Here is a tiny trained network, its code and every weight. The questions are about switching its units off for an input and a target symbol, where a switched-off unit gives its printed mean instead of its output.

import numpy as np


def w(rows, s, z=0):
    codes = np.array(rows[::2]) - 128.0
    scale = np.full(codes.shape[1], s)
    scale[-1] = z or s
    return codes * scale


def f(y):
    return y / 2 * (1 + np.tanh(0.7978845608 * (y + 0.044715 * y**3)))


def softmax(a):
    e = np.exp(a - a.max(-1, keepdims=True))
    return e / e.sum(-1, keepdims=True)


def log_softmax(a):
    a = a - a.max(-1, keepdims=True)
    return a - np.log(np.exp(a).sum(-1, keepdims=True))


def net(x, mask):
    ids = ['ΔΩαγζηλξ'.index(c) for c in x.split()]
    T = len(ids)
    res = E[ids] + P[:T]
    r = res
    for j in range(3):
        rows = slice(3 * j, 3 * j + 3)
        q, k, v = (r @ M[0][rows].T for M in (Q, K, V))
        z = softmax(np.where(np.tri(T) > 0, q @ k.T / 3**0.5, -1e9)) @ v
        o = O[0][rows]
        res = res + np.where(mask[j], z, o[:, -1]) @ o[:, :-1]
    y = f(res @ A[0][:, :-1].T + A[0][:, -1])
    res = res + np.where(mask[3:19], y, B[0][:, -1]) @ B[0][:, :-1]
    return log_softmax(res[-1] @ U[:, :-1].T + U[:, -1])


Q, K, V, O, A, B = {}, {}, {}, {}, {}, {}
E = w([
[128,129,169,115,77,123,37],'Δ',
[167,102,157,149,82,40,185],'Ω',
[159,129,113,195,217,74,127],'α',
[149,199,68,75,76,124,63],'γ',
[185,114,46,76,96,51,136],'ζ',
[153,235,120,149,77,3,62],'η',
[129,181,112,184,39,178,118],'λ',
[150,228,120,125,145,107,168],'ξ',
],0.021)
P = w([
[246,126,216,131,136,176,93],'0',
[214,131,192,131,140,160,105],'1',
[190,135,170,136,137,151,119],'2',
[165,142,157,140,132,135,126],'3',
[138,145,139,142,130,123,132],'4',
[113,146,124,149,127,118,142],'5',
[96,152,105,149,126,106,150],'6',
[75,156,92,152,124,95,159],'7',
[51,159,80,159,124,86,170],'8',
[36,159,72,163,118,82,174],'9',
[15,164,56,169,115,76,185],'10',
],0.012)
Q[0] = w([
[137,198,151,153,114,113,81],'H0',
[110,31,125,87,180,183,151],'H0',
[91,196,125,96,122,169,89],'H0',
[155,165,116,198,118,64,94],'H1',
[117,3,125,118,194,143,173],'H1',
[89,207,153,124,143,174,120],'H1',
[147,91,145,108,185,170,157],'H2',
[121,102,145,112,120,228,169],'H2',
[42,70,166,127,139,129,128],'H2',
],0.018)
K[0] = w([
[127,86,96,112,89,98,156],'H0',
[179,161,177,141,147,158,57],'H0',
[137,94,179,99,101,91,120],'H0',
[65,127,71,158,116,96,166],'H1',
[177,172,110,61,102,166,76],'H1',
[139,67,171,112,150,130,121],'H1',
[201,89,153,115,130,146,77],'H2',
[253,106,205,123,134,126,86],'H2',
[126,83,181,102,132,96,67],'H2',
],0.019)
V[0] = w([
[105,145,183,168,123,144,185],'H0',
[120,141,79,224,143,142,79],'H0',
[142,54,42,165,170,128,127],'H0',
[91,215,188,156,161,162,101],'H1',
[98,176,174,4,120,126,135],'H1',
[117,143,111,166,171,84,77],'H1',
[186,187,106,155,108,248,152],'H2',
[148,159,147,166,157,127,255],'H2',
[153,26,180,153,97,163,120],'H2',
],0.0077)
O[0] = w([
[105,78,192,124,140,53,169,121],'H0',
[118,113,174,148,91,155,66,102],'H0',
[131,131,126,55,84,198,124,106],'H0',
[141,224,145,150,112,179,46,101],'H1',
[178,131,67,163,67,147,94,62],'H1',
[131,176,163,153,182,136,184,167],'H1',
[56,87,57,209,127,150,175,197],'H2',
[131,17,114,142,183,128,79,185],'H2',
[2,152,93,104,116,56,144,2],'H2',
],0.0078,0.0069)
A[0] = w([
[43,167,132,132,91,119,132,106],'N0',
[116,92,103,110,115,104,11,71],'N1',
[92,164,97,78,94,162,91,151],'N2',
[138,139,122,106,166,55,152,34],'N3',
[114,110,44,109,175,136,89,125],'N4',
[118,181,112,137,129,56,72,1],'N5',
[116,88,95,147,53,118,94,141],'N6',
[84,148,178,121,208,126,175,74],'N7',
[124,78,142,85,186,120,172,130],'N8',
[86,90,80,86,172,205,120,99],'N9',
[120,110,131,52,166,195,66,144],'N10',
[77,98,136,170,113,169,165,137],'N11',
[148,139,168,119,78,120,81,140],'N12',
[126,61,131,108,82,69,175,7],'N13',
[107,154,35,39,127,176,55,34],'N14',
[60,172,153,56,39,121,140,52],'N15',
],0.011,0.0086)
B[0] = w([
[116,151,174,72,157,147,137,189],'N0',
[130,157,64,141,147,65,121,163],'N1',
[121,157,119,119,77,114,152,191],'N2',
[81,158,81,116,188,70,116,184],'N3',
[122,137,114,100,144,192,153,168],'N4',
[120,46,27,137,157,167,126,171],'N5',
[106,98,127,111,63,98,97,244],'N6',
[132,125,109,131,107,208,89,184],'N7',
[155,102,133,129,124,101,77,228],'N8',
[163,187,81,158,110,149,61,125],'N9',
[180,72,108,84,137,148,130,162],'N10',
[92,102,93,102,180,127,130,221],'N11',
[70,127,142,111,188,104,137,254],'N12',
[110,182,110,167,79,133,115,218],'N13',
[97,88,175,156,163,178,184,175],'N14',
[245,75,69,119,105,115,68,142],'N15',
],0.011,0.0043)
U = w([
[84,67,221,71,65,178,3,161],'Δ',
[155,168,205,215,28,106,178,94],'Ω',
[180,46,108,218,125,186,92,80],'α',
[164,149,80,53,54,191,120,153],'γ',
[156,32,139,73,93,76,240,196],'ζ',
[112,173,97,142,121,83,46,2],'η',
[33,98,115,161,87,187,159,118],'λ',
[143,146,192,130,214,167,167,168],'ξ',
],0.0057,0.0067)

Each question gives the input, a string of symbols that net reads in full, and the target symbol t.
The units are the heads (3 rows each of Q, K, V and O) and the neurons (one row each of A and B). Each row of codes is followed by its name. A weight is (code - 128) times the scale printed after its matrix; where a second scale follows, it is the last column's (O, A, B and U).
mask holds one flag per unit, heads first, then neurons. A switched-off unit (its flag False) gives its mean, the last column of its rows in O or B, instead of its output. The means were averaged over made-up inputs and are rounded, as every weight is.
A unit's drop is (log p(t) with every unit on - log p(t) with that unit switched off) / (log p(t) with every unit on - log p(t) with every unit switched off).
The circuit of an input: a set's keep is (log p(t) with only the set's units on - log p(t) with every unit switched off) / (log p(t) with every unit on - log p(t) with every unit switched off). Starting from the 12 units with the biggest drops (on a tie, the unit counted first), units are removed one at a time, each time the one whose removal leaves the highest keep (on an exact tie, the one counted first), for as long as the keep stays at least 0.8.
units of the circuit, in order: the units of the circuit, biggest drop first
top k neurons: the k neurons with the biggest drops, biggest first
heads that matter: for each layer, one digit per head in row order, 1 if its drop is at least 0.15 and else 0, layers parted by /
drop of u: that unit's drop, to one decimal
input Δ λ Ω γ γ γ γ Ω η, target ξ: units of the circuit, in order => [H2; N12]
input Ω η Ω Δ, target ζ: heads that matter => 010
input η Ω Ω λ λ Δ, target λ: heads that matter => 001
input ξ ζ Δ λ Δ ξ, target γ: heads that matter => 110
input Ω Δ ξ α λ Δ ξ Δ η, target α: units of the circuit, in order => [H2; N5]
input γ Ω γ λ Δ γ Ω η, target ζ: heads that matter => 110
input Δ Δ Δ, target γ: heads that matter => 011
input λ λ Δ γ, target λ: heads that matter => 101
input Ω Δ λ Ω Δ Δ η Δ ξ ζ, target α: units of the circuit, in order => [H2]
input Δ λ ξ η ξ Δ α γ, target ξ: heads that matter => 010
input Δ ξ Δ γ Δ Ω α Ω Δ α η, target ξ: heads that matter => 011
input ζ Δ γ γ λ Δ, target λ: heads that matter => 101
input λ λ ξ Δ α Δ γ Ω Ω Ω, target η: top 2 neurons => [N13; N3]
input α Δ λ, target ξ: units of the circuit, in order => [H1]
input γ α Δ ζ Δ λ γ Δ ζ Δ Δ, target γ: heads that matter => 101
input Ω λ Ω Δ α Ω ξ λ λ, target ζ: units of the circuit, in order => [H0; H1; N13]
input Ω Δ Ω Δ Δ Δ α, target Δ: heads that matter => 111
input α α η α ζ ζ α ξ Δ Δ, target α: top 4 neurons => [N10; N9; N0; N6]
input ξ Ω Ω Δ ξ α λ Δ α λ, target ξ: units of the circuit, in order => [H1; N0]
input ξ Ω ξ Ω ξ Δ λ λ Δ ζ ξ, target γ: heads that matter => 100
input λ λ η ξ Δ, target η: top 3 neurons => [N1; N12; N14]
input Ω Ω Δ α λ Δ Δ α γ, target ξ: heads that matter => 110
input ξ η Δ ξ Ω Ω λ λ ξ Δ η, target ζ: top neuron => [N7]
input ξ Δ γ γ, target λ: top 2 neurons => [N14; N12]
input Ω λ Δ γ, target ζ: drop of N13 => 0.1
